Here is a tiny trained network, its code and every weight. The questions are about switching its units off for an input and a class, where a switched-off unit gives its printed mean instead of its output.

import numpy as np


def w(rows, s, z=0):
    codes = np.array(rows[::2]) - 128.0
    scale = np.full(codes.shape[1], s)
    scale[-1] = z or s
    return codes * scale


def norm(h):
    return h / np.sqrt((h * h).mean(-1, keepdims=True) + 1e-5)


def f(y):
    return np.maximum(y, 0)


def log_softmax(a):
    a = a - a.max(-1, keepdims=True)
    return a - np.log(np.exp(a).sum(-1, keepdims=True))


def net(x, mask):
    res = np.array(x, float).reshape(1, 5) / 4 @ E
    u = 0
    for l in range(4):
        y = f(norm(res) @ A[l][:, :-1].T + A[l][:, -1])
        res = res + np.where(mask[u : u + 13], y, B[l][:, -1]) @ B[l][:, :-1]
        u += 13
    return log_softmax(norm(res)[-1] @ U[:, :-1].T + U[:, -1])


A, B = {}, {}
E = w([
[111,135,119,51,60,219,70,103,84,153,128,150],'x0',
[142,126,129,16,202,36,142,93,67,122,124,171],'x1',
[111,126,130,148,204,139,11,72,150,122,134,105],'x2',
[188,74,162,183,243,249,179,172,3,173,113,144],'x3',
[123,149,124,41,190,206,174,150,221,119,132,113],'x4',
],0.0016)
A[0] = w([
[115,127,127,89,30,84,209,165,150,121,143,148,53],'0.n1',
[113,153,114,168,60,166,120,133,182,113,136,116,83],'0.n2',
[115,114,126,174,70,148,109,140,193,123,137,110,72],'0.n3',
[99,126,125,156,149,59,152,126,175,140,137,121,78],'0.n4',
[133,117,143,124,77,84,88,105,202,123,115,108,21],'0.n5',
[130,155,105,92,89,70,116,121,166,106,134,137,5],'0.n6',
[113,131,114,17,140,37,124,109,105,113,141,143,80],'0.n7',
[108,146,125,79,146,140,141,148,201,120,133,111,66],'0.n8',
[123,138,116,171,149,61,156,129,193,115,134,123,70],'0.n9',
[101,132,112,53,38,155,77,103,123,139,138,141,48],'0.n10',
[112,137,125,171,49,31,73,126,80,129,131,129,81],'0.n11',
[108,125,129,128,167,96,2,103,199,117,146,126,72],'0.n12',
[115,136,117,65,135,133,140,140,220,129,133,125,72],'0.n13',
],0.0072,0.0018)
B[0] = w([
[137,192,68,111,91,150,147,57,69,178,52,8,220],'0.n1',
[145,88,170,161,190,21,107,126,157,199,104,150,205],'0.n2',
[134,129,184,195,156,62,94,135,189,208,109,140,199],'0.n3',
[171,127,174,79,102,159,45,181,98,104,129,122,190],'0.n4',
[2,136,94,113,110,111,151,175,74,131,200,175,213],'0.n5',
[31,145,105,104,130,91,181,209,62,139,182,185,213],'0.n6',
[138,99,192,228,165,29,83,131,214,226,103,133,255],'0.n7',
[172,72,138,147,121,178,166,62,138,64,155,179,201],'0.n8',
[179,113,175,73,89,168,44,184,95,76,115,142,201],'0.n9',
[187,121,182,72,102,156,32,214,84,46,131,134,218],'0.n10',
[166,81,106,119,161,224,207,45,221,47,167,167,219],'0.n11',
[150,184,79,106,79,145,181,75,71,184,49,22,238],'0.n12',
[129,95,94,137,147,195,190,79,190,73,170,159,219],'0.n13',
],0.0067,0.0065)
A[1] = w([
[149,208,69,133,114,131,98,108,116,85,88,95,85],'1.n1',
[146,184,91,176,119,109,111,129,147,43,172,104,86],'1.n2',
[131,211,77,156,125,104,134,80,77,153,78,45,28],'1.n3',
[111,184,90,147,153,104,86,89,140,98,120,95,93],'1.n4',
[177,164,147,78,142,109,100,186,111,68,100,108,4],'1.n5',
[126,182,135,102,146,103,91,160,128,66,130,146,81],'1.n6',
[77,192,91,112,115,77,84,126,133,75,165,131,87],'1.n7',
[53,182,74,200,255,179,140,224,22,99,169,137,100],'1.n8',
[121,188,114,209,127,107,131,163,123,37,94,122,70],'1.n9',
[108,195,114,141,124,135,90,118,169,125,125,74,40],'1.n10',
[126,173,134,171,194,42,92,161,200,150,99,138,33],'1.n11',
[147,180,84,127,154,89,93,116,131,37,110,176,62],'1.n12',
[185,193,161,119,119,110,34,218,123,40,116,99,70],'1.n13',
],0.0056,0.0012)
B[1] = w([
[115,105,138,167,211,123,166,147,28,175,121,115,161],'1.n1',
[157,63,116,174,150,127,148,141,141,140,106,134,132],'1.n2',
[137,183,84,68,77,179,195,75,49,170,71,13,208],'1.n3',
[127,94,137,148,44,129,155,136,132,125,185,80,138],'1.n4',
[159,129,148,116,115,140,64,178,113,110,105,117,174],'1.n5',
[152,112,140,152,163,122,162,165,51,140,146,122,147],'1.n6',
[74,71,106,102,121,167,198,203,118,172,140,157,159],'1.n7',
[2,120,91,38,18,51,176,167,157,128,191,174,186],'1.n8',
[171,118,111,49,190,125,112,93,108,121,118,145,133],'1.n9',
[112,149,99,120,97,128,164,122,99,146,109,150,142],'1.n10',
[124,102,164,190,214,79,113,138,158,211,80,156,252],'1.n11',
[107,129,135,112,150,179,116,76,127,193,132,149,134],'1.n12',
[132,104,170,48,120,194,41,180,46,93,153,138,213],'1.n13',
],0.0049,0.0036)
A[2] = w([
[99,200,111,162,151,83,52,103,99,96,122,86,92],'2.n1',
[105,195,90,171,135,115,90,157,145,55,120,126,2],'2.n2',
[106,209,83,147,151,104,122,169,143,66,115,122,61],'2.n3',
[122,218,116,136,150,98,101,140,144,78,148,97,40],'2.n4',
[121,212,82,161,175,86,90,141,140,70,140,101,72],'2.n5',
[139,142,99,132,135,81,68,128,88,69,137,130,92],'2.n6',
[128,255,120,180,118,55,97,163,147,108,97,137,50],'2.n7',
[122,218,106,141,162,86,75,125,125,77,163,117,56],'2.n8',
[135,198,118,131,134,62,92,125,158,56,152,105,63],'2.n9',
[120,183,124,161,140,107,129,152,119,68,101,126,100],'2.n10',
[89,203,81,151,140,93,85,121,149,60,149,107,71],'2.n11',
[111,176,123,148,143,128,80,122,87,68,144,112,37],'2.n12',
[139,176,99,116,169,107,124,190,70,30,107,130,22],'2.n13',
],0.0081,0.00097)
B[2] = w([
[153,92,71,171,109,144,219,164,191,68,131,134,171],'2.n1',
[18,111,181,2,102,209,139,103,186,155,147,159,128],'2.n2',
[138,163,188,85,152,36,70,43,145,180,88,142,128],'2.n3',
[137,35,156,82,146,162,118,174,115,210,90,164,128],'2.n4',
[200,53,79,87,120,91,100,102,236,162,143,110,128],'2.n5',
[178,148,88,131,61,182,62,186,171,74,100,129,223],'2.n6',
[175,54,175,149,235,166,232,130,143,117,169,111,216],'2.n7',
[114,109,169,26,94,203,55,202,135,103,120,225,128],'2.n8',
[110,98,135,145,228,213,154,116,54,144,114,189,128],'2.n9',
[124,130,135,148,59,152,137,159,83,252,145,91,128],'2.n10',
[103,159,185,165,145,72,217,168,129,171,166,106,129],'2.n11',
[126,131,177,135,56,131,72,161,216,151,76,185,187],'2.n12',
[167,56,138,158,167,140,50,140,196,159,145,119,250],'2.n13',
],0.0048,0.0011)
A[3] = w([
[141,168,121,190,182,67,103,145,181,106,110,83,46],'3.n1',
[146,235,48,194,150,113,101,169,126,93,162,113,86],'3.n2',
[120,194,91,134,152,147,138,135,75,79,115,99,84],'3.n3',
[139,254,79,189,167,101,111,141,129,99,168,123,45],'3.n4',
[101,249,88,129,135,86,77,158,180,62,126,123,76],'3.n5',
[135,216,100,166,136,102,87,151,149,52,162,122,45],'3.n6',
[108,149,139,155,146,95,133,144,127,65,120,76,114],'3.n7',
[106,228,102,160,165,83,69,132,156,61,148,90,89],'3.n8',
[117,198,135,188,133,95,57,133,192,141,115,131,25],'3.n9',
[123,191,124,181,154,112,102,117,164,81,142,122,98],'3.n10',
[154,235,127,131,158,86,95,168,135,60,129,131,96],'3.n11',
[99,224,118,177,176,100,83,132,82,61,169,142,74],'3.n12',
[151,143,102,157,177,178,158,44,199,42,163,149,8],'3.n13',
],0.0064,0.0011)
B[3] = w([
[90,130,148,166,121,82,34,155,151,170,163,196,231],'3.n1',
[163,127,162,120,90,175,96,178,167,140,147,132,128],'3.n2',
[155,138,127,229,71,59,105,65,183,137,95,108,169],'3.n3',
[136,135,159,93,164,199,99,83,220,57,127,148,128],'3.n4',
[154,211,121,126,189,113,75,122,95,40,147,126,129],'3.n5',
[205,157,178,134,132,187,115,103,158,144,141,91,128],'3.n6',
[130,146,157,167,164,142,93,162,107,103,253,57,128],'3.n7',
[36,131,54,216,138,173,97,145,122,185,159,56,128],'3.n8',
[148,153,103,121,181,30,179,132,146,186,103,110,217],'3.n9',
[122,136,133,67,131,178,135,198,86,132,107,92,139],'3.n10',
[163,101,112,119,88,166,123,65,103,87,112,77,140],'3.n11',
[136,160,72,164,131,151,177,163,130,111,57,106,128],'3.n12',
[139,110,61,169,186,211,206,72,190,40,178,174,250],'3.n13',
],0.0051,0.0025)
U = w([
[142,107,181,200,201,33,92,139,184,210,106,155,154],'0',
[23,125,95,71,74,94,172,179,107,121,190,169,137],'1',
[160,102,95,159,164,207,174,64,183,37,168,159,150],'2',
[185,109,180,82,112,179,1,197,84,85,122,121,143],'3',
[150,183,87,127,92,142,166,71,62,169,62,15,146],'4',
[128,166,109,159,168,121,109,139,122,97,134,124,60],'5',
[114,249,107,186,165,78,89,144,98,16,135,102,4],'6',
],0.0066,0.0035)

Each question gives the input, the list of numbers given to net, and the class t.
The units are the neurons (one row each of A and B). Each row of codes is followed by its name. A weight is (code - 128) times the scale printed after its matrix; where a second scale follows, it is the last column's (A, B and U).
mask holds one flag per neuron, layer by layer. A switched-off neuron (its flag False) gives its mean, the last column of its row in B, instead of its output. The means were averaged over made-up inputs and are rounded, as every weight is.
A unit's drop is (log p(t) with every unit on - log p(t) with that unit switched off) / (log p(t) with every unit on - log p(t) with every unit switched off).
The circuit of an input: a set's keep is (log p(t) with only the set's units on - log p(t) with every unit switched off) / (log p(t) with every unit on - log p(t) with every unit switched off). Starting from the 12 units with the biggest drops (on a tie, the unit counted first), units are removed one at a time, each time the one whose removal leaves the highest keep (on an exact tie, the one counted first), for as long as the keep stays at least 0.8.
circuit, biggest first: the units of the circuit, biggest drop first
k most important neurons: the k neurons with the biggest drops, biggest first
top k neurons in layer l: the k neurons of layer l with the biggest drops, biggest first
input [-1,-1,-8,-7,-2], class 4: 2 most important neurons : [0.n1 1.n3]
input [-6,-3,0,-8,-8], class 1: circuit, biggest first : [0.n5]
input [-6,-3,-4,3,5], class 3: 2 most important neurons : [0.n11 0.n9]
input [-8,-3,1,-6,7], class 3: top 3 neurons in layer 0 : [0.n9 0.n4 0.n11]
input [-7,0,-1,7,-2], class 1: circuit, biggest first : [0.n7 1.n8]
input [4,-8,5,8,3], class 0: circuit, biggest first : [0.n12 0.n11 0.n10]
input [7,2,7,-1,8], class 2: 4 most important neurons : [0.n13 0.n8 0.n1 0.n9]
input [-4,0,5,4,1], class 4: 4 most important neurons : [0.n10 0.n7 0.n6 0.n5]
input [3,-1,-7,3,8], class 2: circuit, biggest first : [0.n8 0.n13]
input [-7,6,-1,-2,3], class 3: 3 most important neurons : [0.n9 0.n4 1.n13]
input [6,-1,7,1,3], class 4: 4 most important neurons : [0.n12 0.n9 1.n3 0.n4]
input [-3,-4,-7,7,3], class 1: 4 most important neurons : [0.n7 0.n12 0.n1 0.n11]
input [-6,-4,-3,-1,0], class 3: top 3 neurons in layer 0 : [0.n9 0.n7 0.n4]
input [5,-2,1,-7,8], class 2: circuit, biggest first : [0.n8]
input [6,-4,1,-4,0], class 3: 2 most important neurons : [0.n10 0.n7]
input [7,-2,-1,-8,3], class 1: 4 most important neurons : [0.n5 0.n6 0.n9 0.n13]
input [-3,-4,7,5,-2], class 4: 2 most important neurons : [0.n7 0.n10]
input [8,-6,-8,2,-6], class 3: top 4 neurons in layer 0 : [0.n10 0.n12 0.n7 0.n13]
input [4,-4,-4,-3,-8], class 2: 2 most important neurons : [0.n11 0.n7]
input [-2,4,7,-3,3], class 4: most important neuron : [0.n12]
input [-3,4,4,3,-6], class 2: 2 most important neurons : [0.n11 0.n1]
input [2,0,4,1,-3], class 4: 4 most important neurons : [0.n12 0.n13 0.n8 1.n3]
input [-7,4,1,-7,-2], class 1: 4 most important neurons : [0.n5 0.n6 0.n10 0.n11]
input [-4,-3,-4,-5,8], class 2: top 2 neurons in layer 0 : [0.n13 0.n8]
input [8,8,-8,-6,0], class 0: top 2 neurons in layer 0 : [0.n7 0.n12]
input [7,-8,-3,-6,-3], class 0: top 3 neurons in layer 0 : [0.n2 0.n3 0.n9]
input [5,1,-3,3,6], class 2: top neuron in layer 0 : [0.n9]
input [3,3,0,-6,4], class 1: top 2 neurons in layer 0 : [0.n6 0.n5]
input [6,6,5,5,-7], class 2: top 3 neurons in layer 0 : [0.n3 0.n2 0.n12]
